In the rows, zero is written as 128.
Each row of numbers belongs to one of the elements below and depends on some of the facts about them. Some rows are named. Which element is each other row?

There are 4 kinds of fact about the elements: Λ, Θ, ε, ψ.
baklel Λ:645 ε:feklovum
balugrel Λ:326 ε:bemos
baplan Λ:134 ε:vadretrur ψ:brefar
bemos Λ:933
beplu Λ:855
beske Λ:134 ε:brizon ψ:tredrer
birok Λ:933 Θ:felas ε:grotral ψ:zeter
bita Λ:326 Θ:kime,molo ε:bobru
bobru Λ:825
brefar Λ:134
brizon Λ:855
brodeske Λ:855
brodo Λ:645 Θ:skogo ε:kilel ψ:gaklobe
bruflim Λ:855 ε:guzu
brugrok Λ:933
brulok Λ:855 ε:skogir
brusar Λ:326 Θ:bruflim
bruvaplak Λ:855
buklar Λ:855 Θ:gadil,nuklodru ε:stedri
butun Λ:933 Θ:zugrak,dreklun
dakesil Λ:645 Θ:skudek ε:fulobrom
daragro Λ:645
debrur Λ:326 ε:skogir
dedil Λ:645 Θ:riska ε:pedri
dinu Λ:645 ε:skogir
ditin Λ:933 Θ:pitik,grenefin ε:skugri ψ:dokla
dodron Λ:825 ε:mitri
dokla Λ:855 Θ:brulok,kemam ε:dragruror
doplok Λ:326
drabosan Λ:326 ε:brefar
dragruror Λ:825
draklel Λ:855 Θ:robik ε:mitri
dreklun Λ:855 ε:gadil ψ:vazan
drovor Λ:825 Θ:robik,flitu ε:tefle
druritrak Λ:645 Θ:fluklol ε:klerim
drutrul Λ:855 ε:feklovum
dukla Λ:645 ε:daragro
fedrin Λ:134 Θ:stapli ε:trasker
feklovum Λ:855
fekur Λ:645 ε:grotral
felas Λ:326 ε:grenefin
flaplo Λ:933 Θ:skudek,drutrul ε:guzu
flebes Λ:933
flefleke Λ:134 Θ:lubras,kime ε:brugrok
flegroklu Λ:326 ε:pitik
fleplus Λ:933 Θ:trasker,klodrem,granetrim ε:skogir
fleskan Λ:134 Θ:grotral,pazas ε:kilel
fliti Λ:825 Θ:flebes,tiflek ε:skugri
flitu Λ:645 ε:ripuplun
flivuk Λ:855
flobabon Λ:645 Θ:brefar ε:ruklo
floni Λ:825 ε:ripuplun ψ:vazan
fluklol Λ:645 ε:klerim ψ:ralil
fomul Λ:825 Θ:brugrok,doplok ε:ruklo ψ:mitro
fufol Λ:326 ε:tusol
fulobrom Λ:825
gabavur Λ:134 ε:vuvo ψ:mitro
gabror Λ:645 Θ:klopler ε:tusol
gadil Λ:645
gaklobe Λ:326 Θ:kime
gaskal Λ:855
gedrus Λ:645 Θ:kime ε:stupler
gikugo Λ:855 ε:bobru
godun Λ:645 Θ:vugrin,magimek ε:grenefin
gradra Λ:825 Θ:vimin ε:gregu
graklim Λ:645 Θ:gabavur ε:flebes
granetrim Λ:855 ε:grumom
greba Λ:825 Θ:trasker,klobrar,beske,vuplobrar ε:feklovum
gredes Λ:825 Θ:kleskik,bemos ε:feklovum
gregro Λ:326 Θ:kligoful,brodeske ε:guzu
gregu Λ:855
grenefin Λ:855
grera Λ:645 ε:ripuplun ψ:gabavur
griflam Λ:134 Θ:fluklol ε:plapli
grotral Λ:645
grumek Λ:134 ε:pedri ψ:brugrok
grumom Λ:134
grusakel Λ:326 Θ:vadretrur,riska ε:skogir ψ:brefar
gustek Λ:326 Θ:putretom ε:trasker
guzu Λ:855 Θ:robik,dreklun
kage Λ:825 Θ:mosta,panek ε:flivuk ψ:tefle
kefem Λ:645 Θ:viken,dinu ε:flebes
kekli Λ:855 ε:daragro ψ:bobru
kemam Λ:134 ε:daragro ψ:klobrar
keplal Λ:855 ε:mitri
kibik Λ:855 Θ:stapli,feklovum ε:flebes ψ:dodron
kilel Λ:326 Θ:meto,molo,volobrim
kime Λ:134
kirim Λ:825 ε:grenefin ψ:bita
klafla Λ:326 ε:kime ψ:bita
klaklol Λ:933 ε:grumom ψ:tredrer
kledroro Λ:645 Θ:robik ε:pazas
klerim Λ:326
kleskik Λ:134 ε:flivuk
kligoful Λ:933
klipek Λ:825 ε:grotral
kliskir Λ:825 ε:ripuplun ψ:zeter
klobrar Λ:933 ε:butun
klodrem Λ:933 ε:pitik ψ:ripuplun
klodusto Λ:645 ε:skogir
klopler Λ:825 ε:vadretrur ψ:grera
labeplun Λ:855 ε:toplezek
ladan Λ:645 Θ:gikugo ε:daragro
lenerol Λ:645 Θ:grotral ε:butun ψ:gaskal
lubras Λ:825 ε:pedri ψ:grumom
lutram Λ:825 ε:gadil ψ:mitro
mabas Λ:825 Θ:klodrem ε:vuvo
magimek Λ:933 ε:brusar
makazum Λ:825 Θ:klopler,dodron,riska ε:flebes ψ:tiflek
mazi Λ:645 ε:tusol
meto Λ:326 ε:vadretrur
mitri Λ:134
mitro Λ:825 ε:kime
molo Λ:645 ε:kligoful
morem Λ:825 Θ:nomo,pazas ε:gadil ψ:tredrer
mosta Λ:645 ε:skugri
mosus Λ:134 ε:pedri ψ:dragruror
muflagre Λ:645 Θ:pitik ε:gadil
nepovus Λ:645 ε:feklovum ψ:grera
nikleski Λ:326 ε:vuvo ψ:daragro
nokem Λ:825 ε:bobru ψ:brizon
nomo Λ:134 ε:daragro ψ:mitro
nosor Λ:855 Θ:vaklu,flivuk ε:butun
nosuk Λ:326 Θ:dragruror,klodusto ε:flivuk
nuklodru Λ:855 ε:feklovum
panek Λ:645 ε:brefar
pazas Λ:855
pedri Λ:645
pibe Λ:825 ε:skogir ψ:bita
pidron Λ:855 ε:ripuplun ψ:sunis
pitik Λ:326
plapli Λ:645
pliflimes Λ:645 ε:pedri
plitrefin Λ:645 Θ:mitro,sinevek ε:flebes ψ:stedri
plola Λ:645 ε:trasker ψ:bita
ploskofo Λ:933 Θ:klaklol ε:kime ψ:nomo
povo Λ:855 ε:feklovum
putretom Λ:825 ε:brefar
ralil Λ:825 ε:gregu ψ:kime
rapam Λ:855 ε:pitik
redan Λ:645 Θ:sefevak,mosus
rega Λ:933 Θ:nikleski ε:trasker
restim Λ:326
riki Λ:645 Θ:doplok,baklel,bemos ε:pedri
ripuplun Λ:933
riska Λ:933 ε:gaklobe ψ:beplu
robik Λ:326 ε:guzu
rosos Λ:933 Θ:vaklu,keplal ε:zeter ψ:kime
ruklo Λ:855
rusu Λ:326 Θ:molo,vazan,skaro ε:pazas ψ:mitro
sedrabok Λ:326 Θ:skiri ε:bemos ψ:mitro
sefevak Λ:855 ε:brizon
sile Λ:645 ε:tusol ψ:dragruror
sinevek Λ:855 ε:vadretrur
sisame Λ:855 ε:skogir
skaro Λ:855 ε:skogir
skeza Λ:825 ε:butun
skibem Λ:825 ε:flivuk ψ:dodron
skiflon Λ:933 ε:guzu
skiri Λ:933 ε:tefle ψ:ralil
skogir Λ:134 Θ:triskar,kemam,kirim
skogo Λ:645 ε:flebes ψ:pitik
skudek Λ:825 ε:grumom ψ:bita
skugri Λ:933
sorin Λ:326 Θ:tarus ε:skogir ψ:mitro
stapli Λ:134 ε:daragro
stastas Λ:134 Θ:drabosan,klodrem ε:tusol
stedri Λ:645
stidron Λ:645 Θ:trasker,tusol,mosus,dukla ε:gregu
stonan Λ:825 ε:guzu ψ:vimin
stupler Λ:134
sunis Λ:825 ε:pedri
suvun Λ:645 Θ:volobrim ε:kligoful ψ:mitro
tarus Λ:825 ε:vadretrur
tefle Λ:825
tevuk Λ:825 ε:skugri ψ:mitro
tiflek Λ:855 ε:brodeske
toplezek Λ:134
topom Λ:134 ε:feklovum
trasker Λ:134
tredrer Λ:645 ε:beplu
triskar Λ:645 ε:vuvo ψ:stedri
tusol Λ:645
vadretrur Λ:855
vaklu Λ:134 ε:pazas
vazan Λ:825 ε:feklovum
veklik Λ:933 Θ:flitu,baklel,klodrem ε:plapli
vibo Λ:134 Θ:magimek,pazas ε:toplezek ψ:bita
vibom Λ:855 ε:restim ψ:kime
viflin Λ:825 Θ:klerim,flitu ε:gadil
viken Λ:645 ε:grumom
vimin Λ:825 ε:brugrok
vistibrok Λ:134 ε:beplu
volobrim Λ:645 ε:flivuk
vorom Λ:825 ε:pedri
vugrin Λ:645 ε:skugri
vuplobrar Λ:933 ε:stupler ψ:fliti
vusken Λ:326 Θ:kekli
vuvo Λ:134
zamom Λ:326 ε:redan ψ:bruvaplak
zanak Λ:855 ε:vadretrur ψ:bobru
zefusti Λ:645 ε:butun
zeter Λ:134
zetok Λ:645 Θ:fluklol,nokem ε:brusar ψ:bobru
zugrak Λ:825 ε:kilel
zustin Λ:933 Θ:tredrer,baklel ε:bruvaplak

Some rows with their names:
tarus: [147 114 133 129 161  98 121 116 171 156 142 103 111 117 112 123  99 143
 121 111 171 107 101 122 114 139 122 161 110]
gaskal: [134 121  88 123 103 125 147 162 105 108 122 153 130 117 113 123 149 119
 152 162 118 121 163 136 115 146 115 143 112]
stupler: [147 117  87 125 105 116 144 169 108 123 123 149 136 117 111 123 121 121
 155 162 138 101 143 134 114 158 115 150 109]
flobabon: [120 143 133 123 115 139 121 114 111 167 121 100 118 128 175 126 109 142
 118 112 117 177 164 123 117 109 123 110 145]
panek: [122 136 142 126 126 124 123 116 114 130 122 106 110 120 148 123 130 126
 120 110 119 166 126 123 117 111 119 143 167]
mabas: [144 117 133 133 132  96 123 110 115 213 173  97 155 120 173 126 101 165
 118 110 133 127 103 121 115 117 151 115 106]
stapli: [128 118 130 129 144 106 122 117 138 131 140 110 111 120 115 124 103 128
 120 112 149 116 104 122 119 137 122 150 115]
ladan: [119 142 138 123 114 139 121 113 111 169 121 100 117 130 176 126 106 145
 118 111 117 179 165 122 118 109 123 114 147]
ditin: [116 128 148 126 114 135 118 114 114 103 123 136 137 153 116 135 113 122
 117 119 118 112 108 124 180 109 172 101 111]
molo: [124 147 129 126 139 139 120 116 115 135 121 113 111 119 139 121 115 128
 118 120 118 177 123 122 114 110 120 144 186]
kemam: [121 117 168 129 148 114 121 117 174 115 123 125 127 119 110 124 104 123
 119 111 119 103  99 125 119 111 124 145 112]
ripuplun: [131 121  87 125 101 123 143 162 105  87 133 175 123 120 111 122 150 119
 154 176 124 101 148 129 119 167 118 144 112]
vibo: [119 118 184 127 111  98 117 114 153 162 123 111 178 117 111 148 103 135
 118 112 132 100 114 122 128 113 139  87 111]
butun: [122 121  86 124 100 144 127 151 102 108 121 179 147 127 120 125 132 121
 126 177 120 106 187 128 118 161 123 105 110]
stonan: [122 115 169 128 165  99 121 116 204 140 122 117 130 116 109 122 101 124
 119 110 130 101  99 126 115 110 123 155 108]
rusu: [117 184 130 125 134 232 120 117 135 119 121 146 141 141 137 165 171 123
 117 110 117 111 102 132 224 109 142  88 154]
redan: [121 141  88 119 101 146 132 135 102 164 119 124 152 117 150 125 139 123
 126 153 117 159 218 137 112 111 116 113 112]
felas: [122 122 118 128 136 142 139 118 113  90 134 129 115 164 132 136 162 123
 122 136 120 121 114 123 182 150 122 131 168]
sile: [118 144 183 125 128 132 122 116 137 115 120 119 123 120 119 124 144 123
 118 112 114 154 103 131 116 108 120 142 137]

Rows to name:
No name comes twice in this set of rows, the named rows included.
[120 140 207 127 112  99 120 115 151 124 121 127 153 118 112 125 145 125
 120 112 115 131 106 123 116 110 120 116 165] : plola
[121 175  98 127 156 183 113 118 115 182 120 123 136 117 144 122 101 151
 114 162 116 213 149 121 114 107 121 118 209] : gedrus
[117 178 137 126 126 224 121 117 128 117 121 140 138 151 143 171 179 122
 117 110 118 104 102 134 230 109 145  86 142] : sedrabok
[122 148 113 132 114 139 113 121 126 152 134 152 195 118 112 154 105 158
 119 196 128 132 146 119 155 151 123  79 234] : bita
[115 114 114 120 149 138 118 118 123 148 118 102 108 121 111 147  97 127
 120 111 200 105 185 124 167 116 123 122 113] : griflam
[126 120  97 129 171 157 113 119 141 176 122 126 139 116 114 123  98 149
 116 159 129 158 113 122 116 110 125 122 146] : flefleke
[111 201 124 132 147 185 118 116 112 103 120 158 128 143 142 180 214 122
 135 108 120 111  98 166 200 110 190  78 122] : sorin
[126 120 129 129 118  99 122 111 112 184 165  99 148 131 181 129 104 149
 119 109 119 136 104 120 119 118 152 108 108] : stastas
[120 127 183 129 113 109 122 118 149  89 123 151 173 131 110 149 178 123
 121 140 118  99 103 121 180 147 123 105 166] : klafla

Now the same elements, written a new way:
Named rows:
flefleke: [ 97 140 149  95 106 125 142 130 104 156  87 123 133 148 122 114 111  77
 146 113 123 159 115 136 146 125  88  98 111 100]
zanak: [101 129 135 100  85 126 111 130 101 133  82 116 130 149 127 116 114  90
 148 115 112 154 115 138 142 131  90 105 136 114]
bobru: [ 99 130 139  94 110 127 109 133 103 135 112 140 151 159 119 114 132 119
 182 114 116 151 170 135 112 129 100 100 113 101]
plitrefin: [101 150 130  92  84 129 105 139 104 135  84 117 129 147 139 114 110  77
 146 116 113 159 114 134 116 148  88 111 117 101]
dokla: [102 129 159 105  91 127 115 130 102 138  82 119 130 148 124 114 109  82
 147 116 112 163 115 133 127 145  89 102 122 107]
nuklodru: [ 98 144 169 138 102 140 106 131 103 133  84 135 200 151 161 118 109  76
 236 137 121 163 114 148 113 167 131 150 160 101]
buklar: [102 129 159 104  91 126 116 130 103 139  82 118 130 148 123 115 109  82
 148 116 113 164 114 134 129 145  89 102 122 107]
molo: [100 129 128  93  85 128 115 143 106 163  82 117 129 149 154 115 109  77
 158 113 134 155 113 147 128 145  87 101 113 105]
stastas: [102 140 144 105  99 134 124 136 104 142  85 127 148 150 119 114 123  79
 147 115 126 183 115 136 144 137  88  99 115 101]
drovor: [103 127 154 114 116 126 122 131 102 151  83 117 153 162 120 114 121  91
 148 114 114 159 114 134 129 155  89  98 136 103]
bruflim: [100 127 137  99  85 128 109 132 102 143  85 117 130 149 129 115 108  80
 151 114 113 166 114 139 144 151  93  99 127 116]
skiflon: [ 97 132 148 104 101 155 118 134 101 142 106 123 139 149 120 114 117  76
 146 114 116 176 115 136 151 127  91  97 111 100]
fleskan: [ 97 134 160 104  96 132 113 131 101 134  92 122 133 147 121 115 117  76
 146 113 113 175 115 135 128 129  88  99 112 101]
gabror: [ 99 136 132  92  84 128 106 144 104 137  84 117 129 148 140 115 108  75
 145 116 114 168 113 136 115 161  88 105 114 100]
fulobrom: [ 98 130 143  99 117 128 107 132 106 143 114 137 148 156 119 115 123 113
 183 114 118 152 177 135 113 132 101  98 112 100]
panek: [ 99 129 127  92  84 127 105 150 104 140  84 118 130 149 147 114 107  75
 151 114 116 168 114 142 114 162  88 103 114 102]
bemos: [ 99 130 128  99 123 127 119 130 108 135 137 158 176 154 121 116 114 123
 173 113 147 178 186 135 123 125  95  97 113 101]
brodeske: [102 130 131  95  97 127 109 132 110 134 107 144 140 148 119 116 109 119
 185 114 123 159 185 135 115 134  96 102 114 102]
nomo: [103 132 129 116  87 146 106 145 103 144  88 117 128 149 124 113 108  83
 148 113 116 171 117 139 140 125 121 105 111 103]

Rows to name:
No name comes twice in this set of rows, the named rows included.
[100 175 142 117  85 126 104 142 103 132  84 128 200 150 177 116 110  75
 228 146 127 156 115 145 115 162 107 165 150 101] : nepovus
[104 127 129 105  86 126 112 138 103 135  84 117 141 153 127 118 108  99
 156 113 113 164 114 136 149 142  94  99 148 114] : dreklun
[ 99 131 126  93  82 127 112 145 106 161  83 117 129 149 151 114 109  75
 153 114 129 157 114 146 127 149  88 100 112 105] : volobrim
[115 129 190 125 128 129 105 137 139 157  91 117 148 155 138 184 124 135
 182 147 113 165 117 206 114 126 103 100 113 138] : pibe
[101 130 134 103  92 165 108 132 103 146 109 133 146 148 121 113 130  76
 148 113 132 181 121 146 161 131  88  97 112 101] : klobrar
[113 146 126  92  85 129 107 142 110 164  85 116 129 148 139 114 109  83
 148 119 129 153 113 138 116 126  92 119 112 100] : suvun
[ 99 129 131  99 124 128 121 131 108 134 134 156 173 152 120 117 116 122
 171 115 143 175 186 135 122 125  95  98 112 101] : brugrok
[105 132 128 114  93 140 105 145 104 145  86 118 132 148 123 114 107  88
 148 114 120 168 116 140 139 126 119 107 112 101] : gabavur
[101 134 133 109  88 158 106 131 103 140 109 132 152 148 122 113 135  82
 149 113 133 174 120 146 162 125  88  98 112 103] : vuplobrar
[ 97 127 145 105  96 160 107 134 102 138 119 125 142 149 124 115 114  77
 150 113 115 179 119 139 144 128 100  97 112 101] : magimek
[102 130 140 105  84 125 108 128 102 138  83 117 130 147 127 114 110  87
 151 113 112 159 114 136 142 137  91 102 128 112] : pidron
[ 98 133 136 101  89 156 112 132 102 133 109 125 147 149 122 115 126  86
 149 114 115 161 115 139 151 126  96  99 114 101] : klaklol

The same elements again, as new rows of numbers:
Some rows with their names:
drabosan: [117 135 125 128 133 124 117 101 119 143  90 119  42 130]
viflin: [111 140 147 117 117 130 117  99 131 107 128 123 120 114]
gadil: [150  96 128 113 131 127 154 154 172  73 132  47 143 118]
muflagre: [121 145 143 126 124 108 121 121 130 115 109 137 139 132]
buklar: [132 111 157 119 112 109 127 131 121 156 130 173 174 124]
pidron: [134 116 155 146 115 114 130 144  92 167 123 158 183 120]
toplezek: [151 111 134 106 129 133 152 143 176  55 134  52 150 112]
redan: [151 127 135  83 130 129 172 123 167  66 141  66  99 127]
riska: [137 164 148 184 130 146  98  96 132 160  82 131 149  89]
makazum: [121 181 154 143 124 120 121 105 120  82 105 125 176 117]
beske: [124 179 144 154 126 131 136 123 107 164 114 128  90 133]
grumom: [150 110 134 110 129 133 152 142 176  54 134  53 154 112]
skudek: [119 166 146 148 139 127 116 128 118 176 107  99 211 119]
klobrar: [134 180 144 158 124 147 109  67 150 203 102 142  78 101]
robik: [113 105 121 144 132 124 107 116 117 137  89 105  69 119]
ralil: [125 167 158 137 114 124 113 116 111 130  57  66 151 128]
lenerol: [123 157 148 141 128 111 127 125 107  95  98 131 154 129]
nosuk: [121 152 130 121 133 109 114  90 129  86  79 136 102 125]
kirim: [118 169 148 143 139 128 117 124 119 166 104 102 214 118]

Rows to name:
No name comes twice in this set of rows, the named rows included.
[118 148 141 145 121  98 126 108 135 123 110 125 147 120] : dedil
[123 155 144 166 127 121 117 139 114 145  99 112 154 122] : kemam
[122 150 130 124 134 111 113  94 130  92  80 132  96 126] : gustek
[150 107 131 118 130 135 151 151 176  68 131  48 149 112] : brefar
[114 159 146 120 119 132 124  98 133 136 127 124  90 122] : mabas
[129 164 160  96 131 151 107  88 129  92 138 158  92 195] : greba
[150 120 133 121 130 140 149 149 185  64 133  42 156 109] : dragruror
[122 151 141 154 127 115 122 138 105 132 100 118 146 129] : skogo
[134 167 149 146 122 135  98  60 153 128  95 152 149  90] : flaplo
[136 110 162 134 111 113 127 141  91 178  94 130 178 125] : vibom
[132 128 162  83 126 121 120 226 127 195  78 198  93  91] : brulok
[123 165 146 154 125 120 121 124 110 118 104 122 160 122] : baplan
[113 113 141 115 120 118 120 120 118 108 118 128 116 123] : kledroro
[122 150 144 135 124 118 116 126 139 129 110 125 141 127] : vistibrok

